In the rows, zero is written as 128.
Each row is followed by its class; each block has classes of its own.
[131 155  87 142 153  61 160 161 150 124  83 172 165  88 101  97 107  44
  97 137 131 123  85 131 176 124 147 137 146 156 102 182 128 130 117  90] -> Vesif
[147 109 147 137  95  21 141 180 123 140 126 131 137  97  70 149 159 167
 156  96 143 131 113 197 145  97 168 172 104 144 111 107 151 109 192 128] -> fika
[133 103 156 141  96 115 110 138 131 129 166 140 139  81 116 155 130 136
 133 106  82 161 112 129 132 147 170 112  80 116 104 113  90 163 172 189] -> vit
[167 105 175  73 150  82 110 129 112 125 170 117 126 138  54 160 139 113
 162 110 120 134 103 178 105 126 155  69 163 132  91 119 123 152 157 118] -> tubib
[129 129 173 159  98  81 149 148 125 154 161 153 146 109 127 124 128 110
 131 121 103 136 129  95 145 132 176 125 108 127  85 103 103 138 140 164] -> vefab
[188 121 157 112 104 125 131 100 142 127 121 123  63  86 130 151 163 127
 126 101 110 114 147 197 112 110 103 133  66 119 147 108 119 133 214 157] -> fika
[147 115 138 122  91  98 158 178 116 163 149 145 114  91 122 143 139 123
 129 123 105 165 149 120 134  90 147 128  90 127  88 115 130 111 127 169] -> tubib
[138 147 132 144 125 141 136 139 102 138  83 188 148  81  88 155 115 127
  97 110 168 131 106 131 149 153 123 124  96 146 147 154 129  97 147 166] -> Vesif
[151 115 138 103 122  80 107 113 130  96 141 104 126 116 110 152 117 131
 143 113 133 112  89 177 129 125 140 130 138 144 133  99 127 144 180 114] -> gufub
[153  99 150 105 100  68 101  81 147 115 114 105 122 121 121 126 146 120
 158 106 141 119 135 197 149 136 139 102 124 167 124 124 157 135 154 107] -> kesin
[ 70 145 194 110  49 121 109 117  68 149 168 180 142 111 160 127  95 105
 168 129 109 151  97  78 119 163 131 113  90  92  74 125 108 176 144 147] -> Vesif
[134 120 174 149  91 109 151 151 111 168 174 155 134 112 136 141 127 108
 146 127  94 151 148 104 130 144 163 129  91 111  79 108 131 144 141 174] -> gufub
[136 111 141 108 118 107 118 124 125 117 123 107 122 121  93 155 148 158
 136 114 145 116 101 176 133 121 121 111 131 144 124 124 129 126 177 114] -> fika
[164 116 114 158 130   4 108 141 140 102 128 110 116 112 126 129 149 113
 143 122 144  85 126 146 149 117 122 136 129 139 126 109  91 184 206 114] -> vefab
[153  97 135 166 109 108 176 136 115 162 157 141 119 116 165 116 101 164
 142 129 132 116 147  77 117  88 162 106  96 131  97  80 134 143 150 149] -> Fiti
[124 127 135 116 115  96 119  88 144 122 145  80 122 106  89 126 127  63
 132 123 139 134  98 149 135 134 131 145 120 130 137 102 126 142 143 144] -> Vesif
[123 127 173 154  77 101 134 132 108 131 175 150 139 107 137 134 125 119
 148 119 104 125 127 105 134 140 209 109 112 121  89  84 100 160 141 187] -> nuf
[110 128 153 155 105 114 133 137 116 162 169 117 126  90 128 143 122 114
 142 111 108 152 132 110 133 147 156  93 108 125 101  90  98 161 140 195] -> Fiti
[138 165 145 157 145 124 140 164 116 144 110 177 150 106  87 139 142 124
 107 120 134 126 141 103 150 123 120 139 120 126 136 176 128 107 144 134] -> Nute
[133 111 149 152  65  88 158 110 107 123 163 136 127  90 147 109 106 111
 161 136 106 137 148 103 124 139 134 148  97 136 108 100 113 149 108 119] -> fika
[157 101 149 146  96  74 156 129 134 131 148 148 145  82 129 129 120  97
 129 133 113 138 147 109 131 127 182 166 104 128  90 100 106 124 122 139] -> Vesif
[132 126 121 113  96  83 110 117 122 112 147 120 124  98 103 147 134 137
 138 115 137 128 122 186 139 125 117 125 116 120 138 118 127 135 161 127] -> kesin
[118 147 142 162 171 164 172 110 116 131 106 151 128 108  82 126 130  73
 104 137 113 141 119 143 148 131 117 144 141 119 124 181 105  86 118 132] -> vefab
[127 127 178 162  80  84 143 142 118 140 166 164 165  92 131 139 117 134
 125 117 128 123 133 111 129 127 174 119  85 113 100 112 109 148 138 176] -> vit
[144 137 142 155 153 107 150 141 141 157  96 181 140  87 116 119 103 105
 112 119 132 158 136 106 143 137 113 146 111 145 127 155 114  89 103 125] -> nuf
[140 149 120 140 145 137 116 160 109 154 109 172 139 106  90 151 136 130
 115 117 129 144 143 135 135 127 101 132 101 133 140 172 137 110 139 148] -> vit
[161 141 135 148  42  88 154 146 109 163 180 164 116 116 104 118 132 111
 142 130 133 138 151  98 116 115 112 153  84  93 100 113 122 140 137 106] -> Zipu
[137  95 134 113  94  76 106 109 116 133 142 123 134 105  93 134 145 148
 151 108 137 125 117 182 143 116 132 143 104 149 128 135 150 135 198 118] -> nuf
[136 111 177 147 113  88 171 169 126 136 166 157 137 102 127 134 129 128
 118 115 106 157 116 104 124 138 192 129 106 118 100  90 115 142 162 177] -> Nute
[122 108 172 173  84 117 155 147 107 129 149 140 126 103 137 142 120 151
 147 123 120 139 125  99 121 153 183 127 102 136  93  86 113 148 140 168] -> nuf
[109 116 111 109  85  98 120 108 117 105 149 103 135 122 105 143 126 121
 140 118 137 107  99 194 139 139 145 136 133 116 116 114 130 141 157 125] -> kesin
[169 139 149 160  88  96 111 190 115 150 157 199 126 123 151 137 130 165
 132 104 107 161 149 107 152 101 157  99  89 132 112 109 126 130 165 183] -> fika
[143 165  89 178 104 129  76 156  87 147 127 171 119 163  83 110 137 112
 142 117 110 110 157 139 118 142 106 171 118 124 143 156 108 166 142 141] -> vefab
[132 125 134 122 108  90 137 111 138 111 145 110 128 117 105 140 132 116
 133 113 132 111  98 177 148 138 142 128 126 121 125 115 116 136 193 125] -> Zipu
[135 106 165 159  93  88 168 150 118 148 168 164 148  90 155 143 112 138
 136 127 131 134 169 101 129 147 155 120  96  97  96 122 112 138 132 147] -> Vesif
[146 170 129 172 141 162 148 131 120 135 111 158 149 105  87 126 116  82
  94 132 137 120 134 105 151 138  92 128 117 146 153 167 116 114 110 141] -> Fiti
[123 163 119 174 122 124 131 185 117 159  94 185 147  88 112 145 136 130
 108 128 144 135 147 116 147 152 101 155 101 131 128 169 131 114 146 149] -> Fiti
[121 162 101 165 144 115 156 181 117 164  93 183 149  96  89 124 132 120
 104 130 133 140 133 140 153 126 109 165 104 130 133 171 137  96 138 141] -> Fiti
[142 170 148 170 148 136 148 153 107 150 126 183 153 130  91 148 128 120
 113 116 121 128 127 135 159 157 124 126 115 115 129 163 125 102 157 153] -> gufub
[166 118 163 103 113  65 109 125 119 121 153 115 119 129  93 155 149 124
 142 118 130 143 114 186 124 110 131 118 122 129 100 101 123 128 146 112] -> vefab
[101 130 135 119  98 118 111  44 102 104 132 105 118 147 171 104  68  41
 155 138 163 103  86  71 143 147 114 131 156 141 114  99 114 150 130 116] -> Vesif
[138 107 140 145 109  95 150 130 112 155 173 157 130 126 146 114 103 117
 156 109  97 165 127  95 130 138 174 112 113 122  91 100 118 138 136 147] -> vit
[121 178 119 146 110 131 142 164 115 158 115 179 139 100  95 137 134  78
 116 116 114 112 139 127 148 148 139 145 120 116 116 162 107 126 138 155] -> Zipu
[149 120 159 108  72  83 125 135 153 142 113 128 114 101  90 125 138 146
 127 116 160 141 140 161 108 150 112 127  97 154 139 103 132 123 126 107] -> Vesif
[131 162 137 161 145 120 146 156 106 182 102 199 156 114 101 134 137 108
 120 112 126 126 142  98 154 132 126 135 104 119 105 186 128 101 147 141] -> vit
[111 150 133 150 131 130 115 144 109 164  97 170 126 132 135 117 120 113
 114 126 121 114 144 124 143  96 107 127 111 129 110 164  92 124 128 159] -> nuf
[104 202 168 159  52 108 103 159 123 164 138 140  92 191 109 116 213 148
 136 169 147 140 197  84 117 113  78 148 116  62 103  95  67 101  88 121] -> Zipu
[117 110 135 106 106  91 138 139 112 116 114 109 106  76  82 154 158 150
 153 128 139 136 112 152 117 127 143 140 120 136 123 106 126 124 160 140] -> tubib
[143 115 206 173 108  85 141 175 109 162 164 173 149  95 111 146 115 152
 146  98 117 179 128 110 128 144 158  96  84 126 103 105 106 147 146 185] -> Fiti
[124 158 107 137 116 116 127 163 114 175 105 192 149  78  91 128 133 127
 107 118 128 137 156 132 136 140 101 146  87 134 138 174 130 109 130 162] -> tubib
[132 120 150 107 113  73 143 126 128 132 131 113 112  91  80 144 132 123
 145 115 144 147 102 167 130 114 130 119 118 139 122 101 121 121 153 126] -> Zipu
[136 112 120 105  97  91  82 151 117 120  99 101 100 124  84 152 161 130
 156 131 142 129 116 157 112 111 134 126 138 150  88 117 121 147 128 122] -> tubib
[124 110 184 139  91  81 150 142 121 161 158 175 146  69 137 129 120 127
 151 113 126 142 137  88 117 135 168 123 107 120  95 118 123 145 139 150] -> fika
[108 155  77 134 128 115 118 159 118 148 109 160 136 136 120 112 139 101
 113 127 118 121 153 147 141 152 112 176 110  95 155 153 102 128 130 158] -> Vesif
[146 112 173 165 100  80 157 169 125 121 160 174 148 102 121 128 109 131
 131 121 113 146 132 113 142 135 188 111 120 138  95 121 124 143 147 149] -> Nute
[116 159 159 139 125 102 139 163 111 179 146 204 165  88  86 131  93  78
 131  92 101 158 119 148 129 195 123 144  88 116 126 164 120 147 146 169] -> Zipu
[182 115 160 138 127 110 148 126 133 115 127 118 116  79  88 155 130 163
 153 116 151 120 105 112 117  98 154 101 110 136 129  96 139 135 155 110] -> Fiti
[109 171 145 169 159 139 143 156 146 125 103 181 161 109  85 132 126 104
  97 137 151 143 108 110 179 106 109 137 134 109 142 208 136  74 145 131] -> vit
[161 174  76 156 138 129 130 126 117 173 124 174 136 142 117  85 101  91
 117 130 126 132 158 118 138  99  85 116 113 139 144 173 153 124  70 107] -> gufub
[143 162 102 169 128  92 137 171 119 170 123 196 167  97  87 134 115 108
  98 118 137 136 144 140 153 136  94 172 109 119 128 186 122 100 135 123] -> gufub
[142  92 162 105  98  91 144 133 131 125 119 121 119  82  94 156 157 130
 123 107 150 119 109 163 137 106 141 130 120 147 119 130 138 121 190 127] -> kesin
[117 121 154 131  93 144 171 152 149 139 150 135 134 114 146 134 106  74
 127 106 130 137 110 103 154 159 202  72 151 122  82 131 143 131 114 176] -> tubib
[145 104 168 139 115  83 153 161 115 157 167 153 136 116 120 138 115 115
 134 116  99 154 143 111 128 140 168 128 100 122  86  95 109 137 143 175] -> Nute
[142 167 139 147 139 138 134 152 109 138 106 176 160 111  75 134 132  92
 107 131 127 110 135 128 135 134 121 159 120 133 139 161 112 114 116 141] -> Fiti
[139 134 165 163 102  86 144 148 124 134 154 158 137  95 133 131 111 115
 141 117 111 135 121 109 139 128 168 118 104 126  91 117 122 147 162 167] -> tubib
[133 178 138 175 123 152 162 154 135 144  87 192 171 143 101 101 128  70
  84 146 145  93 144  75 159 114 132 184 116 123 137 172 139  82  78 143] -> kesin
[115 102 163 110  99 108  92  91  85 124 172 156 162 104 143 149 132 209
 185 139  97 165 159 103 110 142 205 105 123 141  95  79 128 115 104 139] -> vit
[138 108 187 148 102  83 135 145 119 171 171 157 130  79 144 149 128 130
 158 100 102 176 140 115 136 134 169  87  79 113  80 114 131 150 149 182] -> vefab
[131 110 134 102 123  77 138 116 119 125 143 107 130 119 103 136 149 155
 158 121 138 122 109 169 124 112 133 129 116 111 127 109 139 129 151 109] -> fika
[116 127  74 164 167 112 183 181 117 184 118 178 158  72 124 137 141 121
  86 106 122 161 135 110 145 158 115 176 109 102 129 182 118 101 143 142] -> vefab
[132  96 165 152  81 106 156 140 118 144 163 147 147 102 145 134 109 157
 144 128 116 145 147 110 113 134 165 146  79 109  95 106 130 138 127 142] -> Vesif
[137 157 142 164 138 148 138 157 112 167 122 195 154 113  93 111 105 101
  91 109 116 159 146  85 129 149 117 163 112 158 151 158 122 105 112 161] -> Nute
[117 120 133 161 115  88 151 142 113 135 153 137 132  95 146 139 114 145
 139 139 106 149 127 112 128 126 157 130 112 114  80  96  99 134 119 140] -> vefab
[126 154 109 157 134 137 131 158 105 145  99 172 147 113  94 135 141 107
 111 131 113 133 149 136 152 149 116 173 103 128 133 166 109 101 112 155] -> nuf
[119 175 146 157 137 111 154 161 100 164  97 202 152 113  95 139 148  99
 119 120 133 133 152 126 171 149 142 145 118 124 124 159 116  76 137 173] -> Zipu
[161 144  98 127 114 119 143 150 104 134 125 193 178 105  82 133 108  81
  76 115 132 108 128 141 144 164 141 169 126 158 142 143  99 105 108 147] -> nuf
[152  98 178 169 109 106 153 122 124 124 170 167 148  90 126 136 103 120
 141 114 116 156 122 104 147 140 181 120  92 112 114 112 114 130 148 178] -> nuf
[136 110 125 111 102  90  94 113 122 111 134 111 121 103 114 151 137 127
 137 113 129 119 115 168 145 124 133 123 131 144 121 119 108 141 172 133] -> vefab
[139 109 139 129 107  97 113 120 114 123 140 138 125 131 108 140 160 155
 130 111 146 122 132 170 125 124 140 145 137 126 134 117 114 116 182 137] -> fika

A new block, with new classes.
[162  84 140 104  86 150 115 142 123  63 124 175 128 168  90 134  93  51
 124 152 140 108  88 172  98 213 123 165  52 127 119  91 150 135  91 136] -> difas
[160  80 138 111  89 154 143 131 118  61 123 152 120 165  92 148  82  57
 104 133 139 116  89 184  87 198 131 141  45 121 116 101 145 118  94 115] -> vano
[ 89 101 154 153 103 149 174 144 141 109 106 152 144 122 125  80 129  79
 176  86 143 143  95 118 127 210 111 109 115 138  93 111 167 119 133 106] -> dufip
[167  80 139 105  95 147 113 137 110  61 123 171 124 177  89 139  97  43
 116 160 140 112  91 174  92 216 127 166  50 128 122  90 155 126  96 134] -> difas
[128 142 130  97  93 146 152  82 132 154 147 109 119 169 131 148 105 136
 185 136 129 124 147  83 114 251 162 182  68 103 141 106  69 160 199 141] -> dufip
[157  81 138 108  80 160 130 126 121  69 125 166 113 164  86 135  86  63
 104 136 139 117  93 180  85 217 139 137  50 110 111 101 145 110  92 122] -> difas
[148 149 134  96 104 150 123  64 133 156 148 104 148 168 132 141  97 143
 192 132 113 123 166  67 132 218 154 193  55 112 146 107  43 157 195 134] -> vano
[162  89 151 110 102 145 122 143 120  60 123 176 116 169  90 145  96  57
 120 149 139 107  83 170  96 217 124 169  55 129 114  87 150 145  98 132] -> magu
[ 80 106 147 149 111 150 170 131 127 107 109 141 150 127 116  71 133  67
 190  96 142 143  92 124 131 201 116 110 107 137 102 114 166 118 145 105] -> zuk
[ 76 102 152 151 110 150 177 132 135 118 111 148 156 128 131  70 140  76
 194  96 147 146 101 132 127 202 107 110 118 136 108 117 153 125 155 110] -> Runu
[ 87 105 153 152 104 143 175 140 133 121 109 157 153 122 124  76 134  67
 199  91 148 144  99 134 126 204 103  99 123 135 102 116 156 120 146 110] -> Riz
[ 82 101 154 152 103 148 176 140 148 116 110 155 154 122 128  74 135  67
 198  87 150 141  91 130 133 203 109 102 121 141  97 115 167 129 135 108] -> sori
[131 130 110 105  99 155 136  91 129 147 147  98 118 172 134 141 105 135
 148 142 132 122 145  95 113 226 167 190  54 112 152 102  59 148 182 126] -> dufip
[ 83 101 171 144 107 146 188 104 109 106 111 139 138 143 124  74 140  75
 185 107 128 154  99 130 118 230 135 120 107 129 107 116 139 124 138 100] -> magu
[ 53  96 158 146 106 152 172 116 123  92 117 158 132 117 132  60 154  73
 185  99 133 142  84 130 121 229 124 130 117 122 102 113 161 126 124  84] -> voban
[159  89 146 105 104 153 121 147 114  58 118 167 108 173  92 139  94  50
 116 153 141 112  82 169 100 216 128 172  49 133 127  89 145 148 104 129] -> zuk
[150  82 144 110  89 157 132 129 132  62 120 169 109 160  98 144  88  64
  97 123 152 111  90 186  87 218 133 150  53 117 115 108 132 122  98 117] -> ret
[128 136 118 109 101 166 137  90 127 144 144 105 133 180 144 145 106 132
 156 127 135 126 146  95 105 216 163 193  51 119 159 101  75 136 176 120] -> sori
[159  74 117 123  87 137 114 146 110  75 106 168 148 163  92 153  92  57
  99 132 142 109  91 187  78 209 127 147  48 125 126  93 145 117 112 139] -> voban
[155 140 136 104  91 141 140  72 137 146 147 103 147 183 134 176 103 125
 176 125 113 128 145  90 127 218 162 178  52 122 144 112  49 137 195 105] -> vano
[ 80 104 147 150 110 153 162 134 137 105 104 145 141 131 117  72 125  70
 197  95 144 143  93 120 138 202 117 119 106 136  99 119 167 129 147 104] -> zuk
[ 91 106 160 151 108 145 172 133 128 110 107 148 150 129 119  75 132  74
 186  94 145 139  94 118 125 209 110 116 118 134  99 115 170 124 145  96] -> magu
[ 75 108 154 153 108 151 172 133 146 110 107 157 150 121 125  70 137  66
 203  88 147 137  87 115 122 199 105 114 124 135  95 115 179 128 138 105] -> sori
[151 147 138 108 101 143 132  69 128 156 146 100 146 168 132 148  95 143
 183 139 115 133 163  62 125 241 161 178  51 118 141 104  51 146 193 145] -> dufip
[ 75 103 150 153 105 148 178 137 142 104 115 146 137 122 128  80 131  77
 189  93 139 144  94 124 125 197 117 119 117 135 101 115 171 128 139 103] -> dufip
[150 139 138 106  81 137 137  69 136 161 138 106 147 187 124 164 106 127
 176 133 110 135 152  92 132 227 164 177  60 113 148 112  35 129 193 128] -> difas
[150  76 128 109  92 153 123 147 104  59 109 160 116 168  88 153  79  59
 102 130 147 102  88 193  81 214 141 148  46 126 111 100 147 129 109 131] -> zuk
[157  86 124 112  98 150 110 150 107  73 113 176 127 163  88 146  90  53
 115 139 153 102  93 182  73 222 127 145  50 123 109  90 152 121 107 141] -> Riz
[ 88 104 151 157 104 143 183 135 135 118 112 145 143 119 122  85 130  75
 192  92 149 141  99 119 119 207 107 112 121 135  94 106 171 124 144 108] -> dufip
[152  83 139 109  93 160 133 134 121  60 122 158 118 166  89 148  80  57
 107 127 145 109  88 181  90 206 135 141  44 122 108 100 147 123  99 115] -> vano
[161  81 149 105 101 144 119 159 114  54 126 163 124 175  98 153  93  43
 111 154 150 107  87 187 105 205 131 153  49 145 121  95 151 136  96 128] -> sori
[ 58 103 155 141 120 157 178 115 127  97 129 156 112 110 129  51 157  66
 186 108 134 141  87 131 111 209 115 120 125 118  99 115 171 122 130  81] -> Riz
[144 141 130 105 104 162 128  77 123 142 147 117 132 179 132 133 115 145
 166 135 119 127 148  78 107 231 162 202  56 115 149 101  68 138 177 111] -> magu
[165  81 140 104 101 147 110 147 134  54 119 171 120 165  90 152  96  40
 112 142 147 106  82 187  95 206 126 172  48 139 118  94 151 138  99 119] -> ret
[157  77 120 107  93 150 121 153 117  73 127 166 125 153 100 153  92  68
  95 131 145 105  82 183  81 214 125 148  48 114 117  88 147 133 106 118] -> voban
[165  83 137 102 105 153 120 141 128  62 126 171 118 163  95 143 102  45
 109 150 146 109  89 186  92 209 126 173  45 132 121  89 168 134 100 128] -> ret
[133 134 115 102 101 164 127  90 127 151 146 106 136 171 137 136 109 141
 164 135 130 125 151  93 111 222 157 196  46 111 144  98  61 138 182 120] -> Runu
[ 96 102 146 138 103 174 169 107 121 113 122 144 139 148 114  70 119  66
 185 122 144 141  99 131 132 208 136 124  90 126  97 117 163 117 127 101] -> difas
[ 79 103 156 152 103 148 177 124 130 107 107 142 145 125 120  76 130  69
 198  94 138 142  90 128 131 197 116 120 113 137 101 118 158 127 143  94] -> zuk
[142 144 139 106  85 152 125  80 140 152 142 120 143 181 130 145 105 129
 191 140 115 134 145  81 121 244 161 186  57 106 151 104  62 150 190 134] -> difas
[147 142 138 109  87 143 143  80 140 168 131  97 148 184 133 170 107 138
 161 131 109 137 154  93 133 210 161 183  49 120 150 110  25 134 201 118] -> Runu
[158 148 136  96 102 154 130  67 132 162 143 110 145 172 125 140 106 153
 170 134 109 127 163  60 127 218 158 188  49 119 137 106  51 149 188 124] -> magu
[143 147 139  99  87 149 152  86 147 159 142 115 125 173 130 154 101 145
 185 129 118 126 142  84 130 229 163 182  66 112 135 113  52 164 190 125] -> magu
[144 151 147 110  93 152 154  70 145 154 149 126 121 167 138 145 104 138
 190 139 121 129 140  79 122 242 163 174  70 103 135 111  76 159 186 120] -> magu
[158  85 148 112 102 157 108 148 116  50 117 161 115 168  87 141  90  50
 117 152 141 107  80 175 100 212 133 172  44 141 121  91 150 146 101 114] -> zuk
[128 129 110 107  91 157 137  99 121 155 140  93 137 172 141 149 110 151
 145 129 124 131 159 102 112 213 163 202  47 122 166 100  55 139 184 123] -> voban
[ 64 100 169 152 111 149 176  96 128  99 110 169 117 120 127  61 150  59
 205 106 127 149  86 126 110 232 120 124 120 113  91 114 153 129 128  86] -> Riz
[160  89 131 106  96 155 116 150 126  71 131 179 107 149  94 149  84  64
 110 129 149 101  85 181  78 219 123 139  55 111 102  92 144 125 100 123] -> Riz
[137 146 137  99  89 152 142  86 146 166 143 109 137 171 130 145 100 137
 185 130 129 123 147  88 135 232 159 176  63 110 143 111  53 156 191 136] -> sori
[ 96 112 146 141 120 184 154 113 137 109 130 158 120 136 111  71 126  73
 195 123 147 138  98 134 128 209 136 124  96 132  94 118 179 122 130  85] -> Riz
[146 141 138 103  93 142 145  89 137 151 142 109 119 163 131 153  86 133
 186 130 131 130 150  77 120 252 156 175  63 108 133 104  71 155 186 137] -> dufip
[140 149 140 106  87 151 150  79 139 155 150 106 127 164 141 153  89 133
 196 131 126 129 136  86 129 252 166 176  56 104 142 106  56 159 190 125] -> zuk
[158  86 150 106  94 147 117 145 113  58 116 162 120 172  80 138  87  49
 134 152 146 111  89 180 110 216 131 165  50 141 127  95 138 147 104 132] -> zuk
[ 87 104 149 152  99 142 163 134 130 115 109 152 156 129 126  74 139  63
 193 103 141 144  98 118 122 207 110 109 118 131 100 109 163 117 142 107] -> difas
[146 148 136 110  90 154 131  81 151 155 147 115 147 172 138 155  97 130
 199 133 132 127 140  99 127 252 166 183  54 109 143 112  66 149 196 136] -> ret
[122 132 110 103  88 152 132  90 124 159 137  97 142 170 128 143 115 146
 168 132 126 121 156 100 119 216 162 207  59 123 160 104  49 150 189 125] -> voban
[167  90 145 118 106 150 114 146 118  60 122 171 129 171  89 136  94  56
 120 154 138 112  85 168  94 204 126 159  52 137 119  90 148 141 100 132] -> magu
[ 81 104 151 167 104 144 177 128 138 111 115 144 158 114 120  68 133  75
 197  99 148 138  94 115 121 198 104 103 122 138  96 116 170 124 146 111] -> dufip
[146 132 129 103  91 145 147  77 136 158 152  90 138 171 125 159 101 142
 156 129 119 127 153  93 134 220 164 177  49 120 141 107  42 138 187 123] -> dufip
[144 145 139 109  83 142 149  66 141 159 144  97 138 171 122 153 100 127
 191 130 118 130 137  93 138 232 164 184  60 113 149 110  44 139 190 116] -> zuk
[169  87 143 107  98 144 118 144 130  59 118 172 130 171  95 147  92  44
 129 143 132 112  81 167  99 203 121 163  52 135 122  94 140 146 105 125] -> vano
[ 72 105 160 138 119 152 183 115 122 100 125 161 128 120 133  66 147  65
 192  96 136 144  90 128 116 214 114 117 125 130 101 115 161 117 128  89] -> Riz
[153  81 132 116  99 149 116 146 100  61 105 164 129 177  99 149  84  51
 102 135 141 110  85 181  88 206 139 147  47 129 125  99 124 131 114 131] -> zuk
[141 138 125  95  94 152 146  73 145 163 149 108 144 176 133 154 109 143
 183 123 120 130 153  91 134 225 158 189  49 116 139 111  57 133 192 122] -> Runu
[ 88 110 146 144 110 177 170  98 136 112 124 157 124 135 107  64 130  66
 208 124 141 140  89 136 140 204 142 121  99 127  91 119 174 129 131  89] -> zuk
[163  83 128 102 102 151 123 149 118  62 129 172 110 165  92 151  86  72
  95 135 146 103  83 177  79 215 127 142  52 107 110  93 148 134 102 127] -> magu
[170  86 144 114 100 146 116 138 123  59 128 176 120 168  88 143  99  60
 128 159 133 111  91 182  93 208 132 165  55 133 121  92 162 140 100 129] -> magu
[137 144 144 103  94 153 148  86 135 146 145 111 116 165 134 150  96 142
 176 132 128 127 148  72 117 244 156 182  61 108 134 104  71 158 186 128] -> dufip
[130 131 114 100  94 158 124  85 117 145 144 100 132 184 139 137 112 142
 157 142 122 123 155  86 111 228 165 201  53 110 150 106  55 136 184 129] -> difas
[155  83 124 108  92 146 122 155 111  64 116 170 117 168  89 156  84  61
 104 136 145 108  92 180  77 215 136 148  48 123 113  88 147 124 101 148] -> dufip
[ 75 101 154 135 105 151 172 104 109 107 122 141 150 140 125  60 147  68
 194 120 124 154 104 130 116 229 135 118 105 122 115 114 157 116 142 118] -> difas
[160  78 121 103  88 152 115 144 118  66 118 174 128 165  84 144  88  56
 113 133 140 104  88 181  78 213 131 145  51 124 102  95 158 118  94 143] -> difas
[146 144 140  99  80 151 133  85 140 153 143 113 134 176 132 153  94 133
 183 135 121 127 145  85 130 247 167 174  59 105 137 111  57 146 185 129] -> difas
[151  78 121 109 100 149 115 150 104  61 111 164 122 173  90 151  83  57
 109 135 152 104  93 187  85 215 136 150  44 129 117  96 146 133 113 148] -> zuk
[147 149 130  89  96 163 120  65 129 161 148 115 145 176 125 132 100 144
 187 133 121 126 164  59 125 243 161 185  50 109 136 103  53 144 184 138] -> difas
[166  77 120 113  91 151 113 136 109  78 115 171 144 169  87 146  93  54
 113 134 138 107  91 182  73 217 133 137  51 124 105  92 151 113 108 144] -> difas
